Below are the code and all the weights of a small trained network. Each question names an input and a target symbol and asks about switching units off, where a switched-off unit gives its printed mean instead of its output.

import numpy as np


def w(rows, s, z=0):
    codes = np.array(rows[::2]) - 128.0
    scale = np.full(codes.shape[1], s)
    scale[-1] = z or s
    return codes * scale


def f(y):
    return np.maximum(y, 0)


def softmax(a):
    e = np.exp(a - a.max(-1, keepdims=True))
    return e / e.sum(-1, keepdims=True)


def log_softmax(a):
    a = a - a.max(-1, keepdims=True)
    return a - np.log(np.exp(a).sum(-1, keepdims=True))


def net(x, mask):
    ids = ['αβγδεζηλμξπσφω'.index(c) for c in x.split()]
    T = len(ids)
    res = E[ids] + P[:T]
    u = 0
    for l in range(3):
        r = res
        for j in range(3):
            rows = slice(3 * j, 3 * j + 3)
            q, k, v = (r @ M[l][rows].T for M in (Q, K, V))
            z = softmax(np.where(np.tri(T) > 0, q @ k.T / 3**0.5, -1e9)) @ v
            o = O[l][rows]
            res = res + np.where(mask[u + j], z, o[:, -1]) @ o[:, :-1]
        u += 3
        y = f(res @ A[l][:, :-1].T + A[l][:, -1])
        res = res + np.where(mask[u : u + 4], y, B[l][:, -1]) @ B[l][:, :-1]
        u += 4
    return log_softmax(res[-1] @ U[:, :-1].T + U[:, -1])


Q, K, V, O, A, B = {}, {}, {}, {}, {}, {}
E = w([
[201,67,181,38,153],'α',
[210,157,60,109,136],'β',
[39,223,94,197,53],'γ',
[127,97,75,88,103],'δ',
[123,147,96,60,31],'ε',
[140,186,90,229,220],'ζ',
[129,90,157,106,135],'η',
[49,106,218,183,158],'λ',
[142,76,186,148,217],'μ',
[184,162,156,129,145],'ξ',
[1,104,133,136,62],'π',
[115,31,89,162,173],'σ',
[106,81,181,67,51],'φ',
[134,187,28,188,135],'ω',
],0.006)
P = w([
[69,71,109,78,185],'0',
[250,103,221,226,32],'1',
[94,186,37,32,150],'2',
[253,121,223,227,31],'3',
[93,183,55,48,156],'4',
[253,126,221,222,41],'5',
[92,180,54,64,152],'6',
[243,123,222,217,40],'7',
[94,170,56,72,158],'8',
[239,128,223,225,29],'9',
[97,159,53,78,157],'10',
[239,131,232,233,28],'11',
[98,159,50,81,159],'12',
[235,129,242,247,35],'13',
],0.0047)
Q[0] = w([
[44,195,68,64,206],'0.h0',
[200,57,207,200,34],'0.h0',
[203,64,190,186,48],'0.h0',
[78,162,6,60,153],'0.h1',
[173,67,253,215,106],'0.h1',
[166,87,241,191,100],'0.h1',
[131,33,111,133,222],'0.h2',
[155,64,220,193,52],'0.h2',
[146,54,104,123,217],'0.h2',
],0.0064)
K[0] = w([
[34,202,86,19,219],'0.h0',
[212,38,166,209,49],'0.h0',
[219,47,166,234,37],'0.h0',
[157,249,158,59,110],'0.h1',
[108,4,115,207,147],'0.h1',
[104,2,107,194,153],'0.h1',
[212,181,225,206,120],'0.h2',
[87,21,162,162,138],'0.h2',
[209,186,198,197,120],'0.h2',
],0.0062)
V[0] = w([
[217,167,214,253,30],'0.h0',
[113,81,217,163,133],'0.h0',
[3,104,41,33,197],'0.h0',
[195,171,102,95,55],'0.h1',
[62,84,186,189,195],'0.h1',
[44,112,70,161,196],'0.h1',
[8,80,106,144,160],'0.h2',
[231,121,159,145,203],'0.h2',
[194,161,29,155,141],'0.h2',
],0.0063)
O[0] = w([
[193,192,217,201,79,250],'0.h0',
[115,81,250,140,130,141],'0.h0',
[14,87,44,40,178,3],'0.h0',
[196,164,63,118,55,157],'0.h1',
[57,102,221,166,187,97],'0.h1',
[45,135,114,110,211,102],'0.h1',
[33,120,148,71,162,108],'0.h2',
[251,40,132,220,209,131],'0.h2',
[187,168,2,170,164,155],'0.h2',
],0.0051,0.002)
A[0] = w([
[175,71,82,1,101,205],'0.n0',
[204,100,154,163,130,190],'0.n1',
[203,146,125,172,128,162],'0.n2',
[152,98,81,132,219,252],'0.n3',
],0.0077,0.0018)
B[0] = w([
[221,20,80,60,115,209],'0.n0',
[52,143,85,205,45,254],'0.n1',
[43,85,159,147,42,244],'0.n2',
[159,138,99,136,254,189],'0.n3',
],0.0057,0.0059)
Q[1] = w([
[112,71,72,169,103],'1.h0',
[94,55,72,174,114],'1.h0',
[173,172,164,72,135],'1.h0',
[222,141,104,117,107],'1.h1',
[19,167,215,170,111],'1.h1',
[21,145,176,135,124],'1.h1',
[30,80,172,212,4],'1.h2',
[18,84,156,200,15],'1.h2',
[58,108,192,201,55],'1.h2',
],0.0044)
K[1] = w([
[147,148,182,213,49],'1.h0',
[99,161,221,242,1],'1.h0',
[226,111,69,62,187],'1.h0',
[135,118,58,57,212],'1.h1',
[135,88,149,126,112],'1.h1',
[127,96,175,142,102],'1.h1',
[77,41,143,105,159],'1.h2',
[77,35,140,88,159],'1.h2',
[85,90,151,112,154],'1.h2',
],0.0057)
V[1] = w([
[83,144,121,190,35],'1.h0',
[232,169,131,86,188],'1.h0',
[24,120,99,196,63],'1.h0',
[132,100,162,88,197],'1.h1',
[65,31,98,73,176],'1.h1',
[87,157,69,178,70],'1.h1',
[116,134,253,154,145],'1.h2',
[101,66,174,71,89],'1.h2',
[173,117,207,76,80],'1.h2',
],0.0052)
O[1] = w([
[128,171,130,53,94,255],'1.h0',
[135,123,118,243,126,39],'1.h0',
[110,172,147,1,127,228],'1.h0',
[104,55,149,168,158,114],'1.h1',
[80,60,154,102,137,160],'1.h1',
[134,220,119,61,119,146],'1.h1',
[224,97,118,190,165,88],'1.h2',
[153,66,187,69,127,158],'1.h2',
[177,65,134,115,85,108],'1.h2',
],0.0063,0.008)
A[1] = w([
[33,90,165,64,192,118],'1.n0',
[2,116,135,67,83,214],'1.n1',
[103,84,150,178,218,253],'1.n2',
[91,155,3,68,192,185],'1.n3',
],0.0068,0.0039)
B[1] = w([
[98,107,221,39,171,177],'1.n0',
[110,167,228,2,74,247],'1.n1',
[45,69,194,208,172,150],'1.n2',
[114,194,42,46,207,221],'1.n3',
],0.0056,0.012)
Q[2] = w([
[80,173,140,156,87],'2.h0',
[72,135,98,143,121],'2.h0',
[133,116,98,152,172],'2.h0',
[69,202,223,141,54],'2.h1',
[78,153,76,80,141],'2.h1',
[153,119,1,126,209],'2.h1',
[86,192,201,116,92],'2.h2',
[186,80,63,187,156],'2.h2',
[102,100,113,67,153],'2.h2',
],0.0055)
K[2] = w([
[87,162,174,176,56],'2.h0',
[82,63,194,129,122],'2.h0',
[137,88,135,80,114],'2.h0',
[31,140,172,141,146],'2.h1',
[169,254,62,135,85],'2.h1',
[205,134,66,91,113],'2.h1',
[73,133,111,211,131],'2.h2',
[165,90,128,34,137],'2.h2',
[211,186,184,107,25],'2.h2',
],0.0043)
V[2] = w([
[202,174,62,116,125],'2.h0',
[134,207,37,140,102],'2.h0',
[180,121,83,106,142],'2.h0',
[180,241,63,124,40],'2.h1',
[164,3,119,219,106],'2.h1',
[98,183,66,145,213],'2.h1',
[83,46,83,148,212],'2.h2',
[171,140,190,90,61],'2.h2',
[90,106,137,99,193],'2.h2',
],0.0053)
O[2] = w([
[148,95,113,111,186,100],'2.h0',
[122,99,146,80,179,99],'2.h0',
[175,113,116,125,165,112],'2.h0',
[91,78,154,94,50,8],'2.h1',
[191,191,150,63,128,25],'2.h1',
[13,178,2,104,139,126],'2.h1',
[151,116,88,70,122,58],'2.h2',
[143,144,154,197,126,203],'2.h2',
[136,117,72,111,91,135],'2.h2',
],0.0067,0.018)
A[2] = w([
[235,131,219,179,13,78],'2.n0',
[255,176,171,167,210,141],'2.n1',
[61,34,123,138,6,248],'2.n2',
[38,63,183,77,28,104],'2.n3',
],0.0052,0.0017)
B[2] = w([
[132,62,173,47,253,255],'2.n0',
[163,46,53,124,216,202],'2.n1',
[229,53,42,186,84,209],'2.n2',
[209,124,89,175,29,251],'2.n3',
],0.0059,0.0087)
U = w([
[155,100,144,8,163,26],'α',
[174,56,61,78,75,162],'β',
[131,63,56,253,105,251],'γ',
[31,193,245,136,122,165],'δ',
[162,63,187,132,97,162],'ε',
[80,188,71,85,109,17],'ζ',
[142,130,165,121,160,211],'η',
[219,31,69,186,184,87],'λ',
[200,108,6,116,147,81],'μ',
[108,179,190,38,82,53],'ξ',
[78,58,157,222,180,159],'π',
[109,218,75,237,163,146],'σ',
[93,70,213,53,203,108],'φ',
[58,175,97,168,43,141],'ω',
],0.0047,0.0028)

Each question gives the input, a string of symbols that net reads in full, and the target symbol t.
The units are the heads (3 rows each of Q, K, V and O) and the neurons (one row each of A and B). Each row of codes is followed by its name. A weight is (code - 128) times the scale printed after its matrix; where a second scale follows, it is the last column's (O, A, B and U).
mask holds one flag per unit, layer by layer, with each layer's heads first. A switched-off unit (its flag False) gives its mean, the last column of its rows in O or B, instead of its output. The means were averaged over made-up inputs and are rounded, as every weight is.
A unit's drop is (log p(t) with every unit on - log p(t) with that unit switched off) / (log p(t) with every unit on - log p(t) with every unit switched off).
k most important neurons: the k neurons with the biggest drops, biggest first
top k neurons in layer l: the k neurons of layer l with the biggest drops, biggest first
heads that matter: for each layer, one digit per head in row order, 1 if its drop is at least 0.15 and else 0, layers parted by /
input π α ξ σ σ ε ε μ ε γ, target π: 2 most important neurons => [1.n1; 1.n0]
input σ δ λ λ, target σ: top neuron in layer 2 => [2.n0]
input δ σ ξ ξ, target δ: 3 most important neurons => [0.n2; 0.n1; 0.n0]
input δ ξ ε σ λ β ξ δ β β, target δ: top 3 neurons in layer 1 => [1.n2; 1.n0; 1.n3]
input ξ φ β η ω σ σ σ ε λ ω ω π σ, target ξ: 3 most important neurons => [1.n2; 0.n1; 0.n2]
input δ λ δ λ ζ π ε ξ η μ ω μ, target δ: 3 most important neurons => [1.n2; 0.n1; 0.n2]
input δ γ ε λ φ ζ σ σ, target δ: 2 most important neurons => [1.n2; 1.n0]
input δ ζ ξ σ ε ω γ γ φ σ ε ω β α, target δ: heads that matter => 100 / 111 / 010
input α α σ λ δ β α ω β λ σ π ε β, target α: heads that matter => 101 / 110 / 011
input φ ω σ ε, target φ: heads that matter => 101 / 111 / 010
input λ ω φ ε ω σ σ ω ω σ ξ ω, target λ: heads that matter => 111 / 011 / 010
input ζ λ δ ξ ζ σ η ε ω γ η σ, target ζ: 3 most important neurons => [1.n2; 0.n3; 0.n1]
input ω ε δ α ξ λ, target ω: heads that matter => 110 / 111 / 010
input δ λ ε ε β π γ, target ω: heads that matter => 101 / 000 / 011
input ε ε ε π σ ε, target ε: top neuron in layer 1 => [1.n3]
input σ ε μ ξ δ γ σ β, target σ: top 2 neurons in layer 0 => [0.n3; 0.n2]
input γ σ σ ζ λ ξ σ σ, target γ: heads that matter => 111 / 000 / 010
input δ σ α σ ε γ η γ, target δ: 2 most important neurons => [1.n2; 0.n0]
input ω α δ ξ γ, target ω: heads that matter => 101 / 010 / 011
input π α σ ε α β μ δ, target π: top 3 neurons in layer 1 => [1.n0; 1.n1; 1.n3]
input φ π σ ω, target φ: top neuron in layer 0 => [0.n1]
input σ λ σ μ δ σ α μ ε ω, target σ: 2 most important neurons => [1.n2; 1.n0]
input δ λ σ, target φ: heads that matter => 100 / 111 / 000
input δ σ ε ε β η σ δ ε ε σ σ ω ω, target δ: top 3 neurons in layer 0 => [0.n2; 0.n0; 0.n1]
input β μ π ζ δ φ ξ β π η, target β: top 2 neurons in layer 2 => [2.n2; 2.n3]
input β σ λ β ζ ξ, target β: heads that matter => 101 / 100 / 011
input φ λ α ω ε ω, target φ: top 3 neurons in layer 1 => [1.n3; 1.n0; 1.n2]
input α δ ω μ ε π φ β ξ δ, target α: 3 most important neurons => [1.n2; 0.n1; 0.n2]
input σ σ β σ μ δ ω β ζ ω δ δ η δ, target σ: 2 most important neurons => [1.n0; 1.n2]
input η σ ζ, target σ: 3 most important neurons => [1.n3; 1.n1; 0.n3]
